Each row has a class, written after it.
[-200   54  -55 -254 -101  464  173  -10 -301  215 -380  -20  185  277
   82 -331  174   93 -696  516 -104  317  -86  186  154 -207  145 -181
 -253   16  145 -471 -552 -560]  Ruka
[-313  204 -212 -128  262 -112 -294  140 -243  -57  -64  -68  -86  156
  -27 -380  129  365 -217  -16 -185  -86  -13  -69 -239 -265  269   60
 -284  -22 -186 -410 -364 -307]  zipi
[ 127 -184  -28 -390   12  284  326    8 -198   53 -167  -12 -110  211
  170 -485  229   96 -377  670   28  302  -56  213  249    9  121  -58
 -391 -186   -8 -606 -392 -526]  Babo
[  13   63 -171 -381 -296  224  188   68 -185  146 -143   45   27  258
  214 -126  257 -108 -724  518   44  294 -145  228  245  138  161 -120
 -313 -154  264 -352 -308 -529]  Vuro
[  40  252   -4 -147  -31  187   96   -5 -202  139   51 -191 -346   39
 -328 -363  242  131  -45 -194  -60  -68  137  219   80   41  276 -458
 -276 -183  186 -135  195 -549]  Vimiz
[ -69 -271  -70  157   66  -25 -266  -18  178  -33    0   67  -34  -24
 -169 -289    8  212   44  136 -156   -5   41  -68  115 -345 -180    4
 -187   39 -322    1  -25 -208]  logu
[ 156  228    2 -143 -213   96   83  213   87   71  346  -62 -396  520
 -365 -182  150  133 -125 -162  283   23  -69  479  149   69  392 -275
 -514 -153  292 -521   70 -430]  Goko
[-235  334  473  218  -28  501 -176   64  -56  -78  443 -212 -175  117
 -226  198  -32 -313  146   27  237  170  350  -26 -187  129  264 -343
  177  238  329  -25  245  -20]  Vuro
[-241  -76   38 -151  -20  359  131   31 -275  301 -526 -141  168  302
   87 -269  179   51 -693  899  -94  436  -76  143    8 -244  -45 -314
 -545  -17 -106 -426 -419 -466]  sulog
[  91  165  423  -64 -102  138   16 -137   32  236 -106 -126 -125  222
  -55 -115   79  122 -136 -224  221  378 -129  -98  -37  -81  169 -454
 -581 -348  -59 -273  -95 -194]  Vuro
[ 155  110  118  -92   88   -9  -91  -86 -220   -4  104  -57 -341 -183
 -100 -404  304  -78  312 -323   36  -50  408 -269   35 -158   97 -504
 -181 -412  -83   53  210 -323]  sulog
[-389   74  452  -54   21  649 -162 -111 -148  -86  416 -149  -98  318
 -220   58  207   69 -152  242  121  294  268   10 -114   95  347 -346
 -187  312  127 -439   79 -252]  Vimiz
[-325  139  117 -242   24  613   86  -88 -320  225 -421  126  318  -13
   85 -549  463  237 -691  625 -141  359 -100  288   29  -97   91 -162
 -196  264  -77 -250 -334 -468]  logu
[-422   86  -36 -171  357 -154 -171   98 -141  -12  -96 -239  -72  215
  -46 -483  115  200 -198   23 -167  -11  -55 -205 -204 -140  307  254
 -255 -271 -205 -380 -502 -124]  Babo
[ 220  329  243   68 -134  209  107   14  147  125  216  -82 -218  100
 -208  -56    3   22   86 -352  145  173   81  420  -88  164  148 -521
 -354 -265  128   85  385 -215]  migeb
[ -16  440  208 -180    9  275  114  106  -94  114  156   11 -202  352
 -270 -278  242  243   -9 -123  196  -34   39  319 -112   80  314 -260
 -308    4   49 -309  300 -410]  sulog
[-336  151 -127 -266  197  -35 -140 -116 -135   63   79 -133 -121  298
 -155 -289  257  143 -306 -151  -92  100 -141   65 -212  158  299  181
 -325 -254    1 -132 -213 -219]  zopib
[ 301  352  273  131  -68   66  -28  256  197  115   96 -141 -362  227
 -247 -145   47  101   78 -225  165  156  151  319 -137 -104  222 -518
 -514 -184  -47 -314  311 -362]  desu
[-352   49  -20 -127   92  -78 -170  191   43  -53   40  -87  -86  360
 -104 -398  309   97 -412  167 -102  208 -199  246 -152   78  424  292
 -425   -5  -21 -631 -480 -169]  desu
[-338 -102  -49  -20   16  213   13  -79 -324  327 -515  -82  167    7
   96 -361  122  118 -579  729 -141  378  -65  -46   61 -312  -56 -268
 -353  -19 -131 -324 -377 -489]  logu
[-201 -315  151   54  220  -23 -272  -53   55 -165   86 -227  -93 -115
 -307 -252   36  136  185   73 -290   19    7 -246    8 -125 -170  -34
 -390 -119 -346   17  -25 -112]  Goko
[-269  301 -144  148   31  -11  -84    3   32   68   -2   38   50  -52
 -190 -441   87  209   49  -61 -206 -224  -92  256   92  -23  -25  152
  -38  136  -16   40   74  -11]  migeb
[ -59   65  -91    4   61  197  -78   87 -100 -129  359  -21 -226  -42
 -379 -492  214  164   57  300 -293  -34   33  302  183  -73   27   85
 -146  273  -26 -169  108 -388]  logu
[  16 -259 -261  106   51 -214 -157   34  161   59  139   45 -106  -77
 -191 -142  -88   86  163 -134   47 -206   49  163  180  -53 -173  -39
 -171 -152 -154   65  192 -134]  zopib
[-182 -335 -190 -232 -142  257  130 -140 -220  266 -389  124  246   49
  107 -253  199   97 -682  417 -286  327 -167   55  173 -301  -90 -294
 -477 -198  -15   -9 -296 -472]  Ruka
[-296  -95  197 -295 -155  374  159 -283 -225  347 -438   39  280  384
   50 -242  357  187 -774  475   -7  432 -156  116   43 -231   77 -207
 -571   37  -60 -408 -443 -394]  Goko
[ -67  326  486   60 -128  708  -81   -9  -53 -170  742 -224 -332  154
 -379  -25   11 -106   57  -18   77  407  241  183 -116  176  400 -376
  -91  296  300 -316  237 -295]  Vimiz
[ -62  396  296   26  -24  289   11  149 -133   87   69 -142 -148  141
 -290  -36   -3  213  130 -304  -26 -110  130   42 -120 -244  240 -617
 -328   -1  130  -84  353 -296]  Babo
[ -85  -28  156 -341  -50  411  268   67 -344  127 -311   41  211  265
  152 -271  345   17 -597  658  -78  419  -67   73  146 -149   46 -186
 -370 -131  -22 -414 -525 -542]  Vimiz
[ 192  185   22  -25  -10 -160  187  147  -50   77  286 -287 -505  101
 -305 -125   57 -103  233 -230  113  -60  195  232   36  271  229 -319
 -275 -366  161 -178  339 -324]  Vuro
[-506  296   79 -197  165  141 -131    6 -182  -91 -105 -118   75  199
 -120 -516  241  126 -147  -96 -235  -97   59 -142 -162 -175  246  139
 -239  -76  103 -279 -333  -58]  sulog
[-309  -44  409   49  -29  629 -126 -247  -90  -55  433 -237  -78  -42
 -287   96   16  -64 -192  145 -229  324  211  211 -141   56  244 -388
 -169  272  183  -22  140 -215]  desu
[-147  112  -53 -157   85 -182 -118  299   45  133 -104 -200 -108  338
  -33 -367  221  204 -496   78   30  245 -315  130  -72   26  368   22
 -576 -349 -205 -584 -452 -192]  Ruka
[-205 -186  105 -196  -81  592  177 -252 -132  266 -324  279  452  277
  126 -229  172  146 -577  573   -1  436 -180  535  140 -199  -73 -141
 -426   75  -10 -293 -321 -500]  desu
[ 138   72  406   28  -87  110   57  -89  -90  124  173 -293 -320   38
 -286 -292  138   -9   46 -170   86  416    6   19  -21  -22  216 -469
 -511 -321  -34 -320   28 -316]  migeb
[-342  280  -29 -158  222   55 -209  204   -5   67 -163 -114 -104  477
   91 -533  195   42 -366  120  115  131   22  -53 -136 -103  394  143
 -325 -305  -23 -547 -606 -189]  Vuro
[-124 -336 -356  -34   84   -1  -74 -275   58  151 -148   78  136 -125
 -128 -408   84  396 -165  190 -291   46 -253  593  135   12 -222   -7
 -521  -42 -310    3   80 -366]  zipi
[-359   51  120 -160 -118  444  146 -175 -299  337 -480  393  472  160
  232 -379  363  362 -701  481   -1  525 -198  151   -7 -287  -16 -270
 -481  114 -101 -389 -358 -474]  zipi
[  27  -59 -148  159   39 -233   -4   13  123   43   43  -42 -283  -49
 -304 -432  167  262  -29  292 -167   83 -104  278   98   86  -58   99
 -262   36 -179 -211   74 -285]  sulog
[ 316  515  308  -73 -160  458   96   87  142   84   95   68 -219  472
  -95 -302  100   60   85 -222  486  127  162  654   -8   11  398 -356
 -349  -34  287 -617  111 -500]  zipi
[ 138    0  455  -24 -140  474 -107  192   97 -257  579 -265 -347  264
 -284   31   59 -336  147  -70   64  135  425 -133    9 -107  257 -416
 -157 -198  189  -51  215 -276]  migeb
[ 100  360  325  -49  -87  258   22  -16   58  -45  257 -156 -226  205
 -367 -344  116   43  258 -505  207  102  156  414  -35   68  275 -371
 -367 -136  222 -335  123 -302]  Babo
[ -44  185  880  -10 -117  883 -263   66  126 -236  576 -109  -71  342
 -232  298   16 -111   52 -110  224  387  135  -78 -117  -50  370 -508
 -226  297  239 -220   34  -33]  Babo
[-488   60   76 -181  418  -22 -324  305 -228   49 -115 -289 -172  439
 -237 -315  312  159 -325  280  -82  -91 -216 -372 -137 -156  373  283
 -172  -11 -199 -419 -653 -113]  desu
[ -80  -75  514  160   -8  289 -243  -23  -47 -176  422 -328 -323   55
 -219   68  -33 -283  288  -21   45  291  386 -503 -124 -175  157 -445
 -171 -102  -14 -123  154 -133]  Vimiz
[-303 -146 -181  115  198  -76 -192   31  -98   65  -34  -46  -18 -110
 -190  -74   -2  265   29  206 -266 -253  -75 -140   85 -105 -177  -46
  -79   59 -217  207   70 -127]  zipi
[-274   45  355   70  -44  312   11 -136  -25   42  329   -3   33  182
 -359   72 -132  150  214 -485  142   59  139  160  -97 -166  121 -543
 -414 -139  310  -30  247  -94]  Babo
[-287   55   73 -330   89  -54 -305  163 -146   -7 -179 -200   17  316
  -10 -207  268  327 -584   46 -268  278 -466 -405 -124 -178  306   15
 -666 -218 -301 -459 -645 -228]  Vimiz
[-422  -26 -143  -89  334 -204 -359  -18 -200   33   18 -164 -156   85
 -212 -407  234  124  -95 -104 -172  -34  -27 -354 -167 -149  160  151
 -206 -241 -220  -37 -303 -157]  Vimiz
[-286  118 -267   -3  -67 -133 -146   42  144   12   73   87  145  -24
 -181 -276   -7  277  -47 -234 -156 -223 -218  400  121   85  -77   59
 -406  -67  -19  -33  173 -137]  zopib
[-175  190  632  -12 -119  560 -117 -199   11 -133  454 -238 -148  131
 -287  134  105  -22  -27 -235   29  431  184  -74 -178  230  300 -454
 -211  132  155 -161   80 -120]  Vimiz
[-155 -362 -304   29   37 -373  -83 -183   40  100 -301 -126  143 -258
   21 -267  -37  289 -120   88 -265   56 -224  208  127  -36 -260 -132
 -538 -281 -355  -64 -109  -96]  Babo
[-376 -135  -85 -245  -62  398  337   -7 -253  152 -353  110  417  240
   38 -494  121  161 -585  589 -154  269 -186  502   41 -211   -3   35
 -367  -14    2 -392 -375 -535]  Ruka
[-181  -47   12 -257  -62  408  276   18 -343  284 -560   76  193  169
  187 -489  291  192 -688  729  -72  349 -159   87  133 -225   37 -235
 -386  -27  -42 -441 -472 -522]  migeb
[-122  123  298  129 -181  478   39  -20   21  -25  507 -260 -355  416
 -383  -10  -41 -195   64   -8  219  174  261    8   47    4  351 -144
   87  205  482 -386   -9  -44]  zipi
[ 158  291  577 -194 -223  849  -62  128  113 -280  772  -88 -168  289
 -121  168   34 -318  -99   -6  204  385  237  185   -5  214  378 -373
  -89   33  367 -145   97 -190]  sulog
[-257  289  664   61  -98  393 -343  -97  -56  -35  448 -355 -327  149
 -219  200   88    6 -248  107  128  565  -45 -310 -272  214  442 -471
 -264  165   -6 -237  -43 -194]  logu
[-361 -142  -84 -248  367  -33 -240   58 -355 -113  -89 -172 -163  -71
   40 -538  335  127 -161  181 -218  -81  143 -511  -26 -219  220   -6
 -148 -273 -223 -246 -435 -196]  Ruka
[ 115  333  164  -90  -91  547  240  -24  -32   67  146 -239 -278  258
 -282 -457  285   57 -176  160   28  262  183  856  108  257  401 -392
 -358  -77  337 -528   50 -627]  zipi
[-403  -55  126 -156   -9  477  181 -149 -365  243 -566   87  345 -153
  237 -451  246  201 -642  642 -182  334   99   76    8 -253   30 -383
 -249   89  -72 -295 -332 -485]  logu
[ -23  144  337   10 -107  365    2  -51 -147 -326  778 -292 -487  109
 -304  233   74 -228  159  -36   67  207  469  -91  -94  320  367 -248
  191  246  394 -273  220 -147]  zopib
[-192  -80 -223  189   60   40  -47   60   17  -61  178  -48 -106   70
 -322 -414 -116  189  191  229 -120 -215   -8  419  213 -199  -19  126
 -145  167   64 -332   54 -229]  Ruka
[-314    4   -1 -226  105  604  183  -80 -380  347 -671  121  244  129
  266 -471  434  139 -718  870 -140  357  129  101   49 -178   50 -297
 -274  144  -33 -372 -294 -556]  Ruka
[ 207  172  242 -146 -160  340  279 -129  -27   65  151  -26 -251  381
 -218 -139  133  106   85 -218   65  153   87  339    4   16  287 -353
 -444 -117  258 -337  298 -428]  migeb
[-297   93   75 -244  214  -88 -158  166 -255  -43  131  -51 -158  123
 -123 -379  365  141 -314   34 -192  206 -207 -223 -158   42  384  178
 -306 -120 -160 -356 -429 -328]  Vuro
[ 272  430  281 -166 -204  278  172  -50   59  -39  437 -117 -406  489
 -405 -210  161   41  203 -367  251  180  144  591  -34  217  389 -241
 -443  -12  303 -554  305 -510]  logu
[ 117  586  252  217 -231  409  244  140  139   61  271   36 -275  290
 -300 -405  -56   52  226 -175  170    7  291  718 -103 -181  324 -323
 -290  166  448 -419  438 -324]  zipi
[-301  210   12 -315    6  462  152  -22 -491   86 -295  169  273  270
   67 -482  438  155 -586  741 -199  173 -141  206  121 -308   33  127
 -209  284   54 -382 -542 -500]  zopib
[ 272  242  339   52   48  151   -5   42   40   49   19 -346 -391   20
 -254 -178   97  100   51  -88  120  254  257  290 -184  163  282 -524
 -276  -86 -130 -409  176 -469]  sulog
[ 170  274  101 -159 -181  338  166   43  -31  117  294   18 -276  346
 -168  -75  173  150 -129 -119  227  119   86  705   96  196  450 -566
 -487  -65  291 -498  273 -569]  Ruka
[-107   -6  234 -271   38  469   42   41 -183  294 -630  257  207  192
  410 -300  373  194 -694  616  181  438   58  -81  -37 -201  121 -393
 -436   79 -172 -547 -416 -462]  Ruka
[-157  245  330 -103 -132  574  -52   15 -164 -212  688 -347 -387  261
 -399  -60  149 -164  -24   38  -31  255  167   47   48  296  419 -280
 -115  110  405 -321   48 -310]  migeb
[-214   34   -3 -111  -93  351  211  -48 -194  315 -611  -55  238  287
  231 -435  159  -28 -649  713   -7  375  101  149   59 -322   65 -112
 -197  -47  -29 -493 -456 -498]  logu
[-260 -264    0  360  153 -139 -105  -68  138   67 -138  -61   95 -186
 -132 -240  -69  255   39  304 -153   35   17  326  -46 -125 -111   12
 -176  158 -342 -200   89  -82]  Ruka
[-120   53 -510 -323  157 -297 -263  187 -255 -183  148 -170 -387  101
  -21 -490  185   58 -129 -205 -283 -305  124 -334  110 -172  325  129
 -136 -397   44 -281 -509 -337]  zipi
